Below are the code and all the weights of a small trained network. Each question names an input and a class and asks about switching units off, where a switched-off unit gives its printed mean instead of its output.

import numpy as np


def w(rows, s, z=0):
    codes = np.array(rows[::2]) - 128.0
    scale = np.full(codes.shape[1], s)
    scale[-1] = z or s
    return codes * scale


def norm(h):
    return h / np.sqrt((h * h).mean(-1, keepdims=True) + 1e-5)


def f(y):
    return np.maximum(y, 0)


def log_softmax(a):
    a = a - a.max(-1, keepdims=True)
    return a - np.log(np.exp(a).sum(-1, keepdims=True))


def net(x, mask):
    res = np.array(x, float).reshape(1, 2) / 4 @ E
    u = 0
    for l in range(3):
        y = f(norm(res) @ A[l][:, :-1].T + A[l][:, -1])
        res = res + np.where(mask[u : u + 3], y, B[l][:, -1]) @ B[l][:, :-1]
        u += 3
    return log_softmax(norm(res)[-1] @ U[:, :-1].T + U[:, -1])


A, B = {}, {}
E = w([
[87,94,124,105,50,232,15,227],'x0',
[78,201,81,254,159,200,101,81],'x1',
],0.00087)
A[0] = w([
[103,152,200,42,162,217,63,205,1],'L0N1',
[6,202,108,188,168,195,151,141,65],'L0N2',
[222,61,96,174,123,80,158,79,169],'L0N3',
],0.0015,0.00096)
B[0] = w([
[209,171,250,175,183,50,142,144,212],'L0N1',
[213,137,128,102,47,103,164,156,248],'L0N2',
[175,187,219,143,199,118,94,187,222],'L0N3',
],0.0026,0.0013)
A[1] = w([
[19,109,158,70,136,238,10,185,142],'L1N1',
[207,157,183,98,128,106,84,169,186],'L1N2',
[60,193,4,202,103,188,110,50,7],'L1N3',
],0.0027,0.0018)
B[1] = w([
[171,188,159,139,253,14,245,38,200],'L1N1',
[80,111,90,160,84,187,115,111,253],'L1N2',
[18,60,59,40,151,191,249,64,175],'L1N3',
],0.0033,0.0035)
A[2] = w([
[32,144,44,108,164,131,158,70,4],'L2N1',
[99,193,164,247,41,252,100,197,92],'L2N2',
[202,4,162,19,33,112,120,218,71],'L2N3',
],0.0035,0.002)
B[2] = w([
[88,46,136,95,51,138,91,143,226],'L2N1',
[140,23,217,202,77,20,23,195,221],'L2N2',
[4,76,41,100,75,218,214,44,252],'L2N3',
],0.0037,0.0024)
U = w([
[15,17,39,61,40,215,234,24,253],'0',
[214,215,244,232,242,23,249,20,244],'1',
[177,16,228,240,39,33,20,196,210],'2',
[239,231,58,30,141,250,15,230,3],'3',
[240,240,47,20,125,233,17,233,3],'4',
[230,228,47,21,150,223,29,246,3],'5',
[223,253,84,15,100,245,20,227,3],'6',
[236,221,38,19,185,240,20,226,3],'7',
],0.0041,0.0035)

Each question gives the input, the list of numbers given to net, and the class t.
The units are the neurons (one row each of A and B). Each row of codes is followed by its name. A weight is (code - 128) times the scale printed after its matrix; where a second scale follows, it is the last column's (A, B and U).
mask holds one flag per neuron, layer by layer. A switched-off neuron (its flag False) gives its mean, the last column of its row in B, instead of its output. The means were averaged over made-up inputs and are rounded, as every weight is.
A unit's drop is (log p(t) with every unit on - log p(t) with that unit switched off) / (log p(t) with every unit on - log p(t) with every unit switched off).
The circuit of an input: a set's keep is (log p(t) with only the set's units on - log p(t) with every unit switched off) / (log p(t) with every unit on - log p(t) with every unit switched off). Starting from all 9 units, units are removed one at a time, each time the one whose removal leaves the highest keep (on an exact tie, the one counted first), for as long as the keep stays at least 0.8.
circuit, biggest first: the units of the circuit, biggest drop first
k most important neurons: the k neurons with the biggest drops, biggest first
top k neurons in layer l: the k neurons of layer l with the biggest drops, biggest first
drop when u is switched off: that unit's drop, to one decimal
input [7,4], class 1: most important neuron -> [L1N1]
input [6,-4], class 1: circuit, biggest first -> [L1N1, L2N3]
input [-6,0], class 1: 2 most important neurons -> [L1N3, L2N3]
input [5,4], class 1: 3 most important neurons -> [L1N1, L2N3, L0N1]
input [2,3], class 2: 2 most important neurons -> [L0N2, L2N2]
input [7,-5], class 1: 2 most important neurons -> [L1N1, L0N2]
input [4,2], class 1: 2 most important neurons -> [L1N1, L1N3]
input [2,-3], class 2: 2 most important neurons -> [L1N2, L2N2]
input [3,0], class 2: 2 most important neurons -> [L0N1, L1N2]
input [-4,-2], class 1: 3 most important neurons -> [L1N3, L2N3, L2N1]
input [-2,-2], class 2: 2 most important neurons -> [L1N1, L1N3]
input [3,3], class 2: 2 most important neurons -> [L0N2, L2N2]
input [6,-3], class 1: 2 most important neurons -> [L1N1, L2N3]
input [5,2], class 1: circuit, biggest first -> [L1N1]
input [4,-2], class 1: top 2 neurons in layer 0 -> [L0N2, L0N3]
input [0,-2], class 2: drop when L1N1 is switched off -> 0.2
input [-2,2], class 2: drop when L1N1 is switched off -> 1.3
input [0,1], class 2: drop when L1N1 is switched off -> 0.8
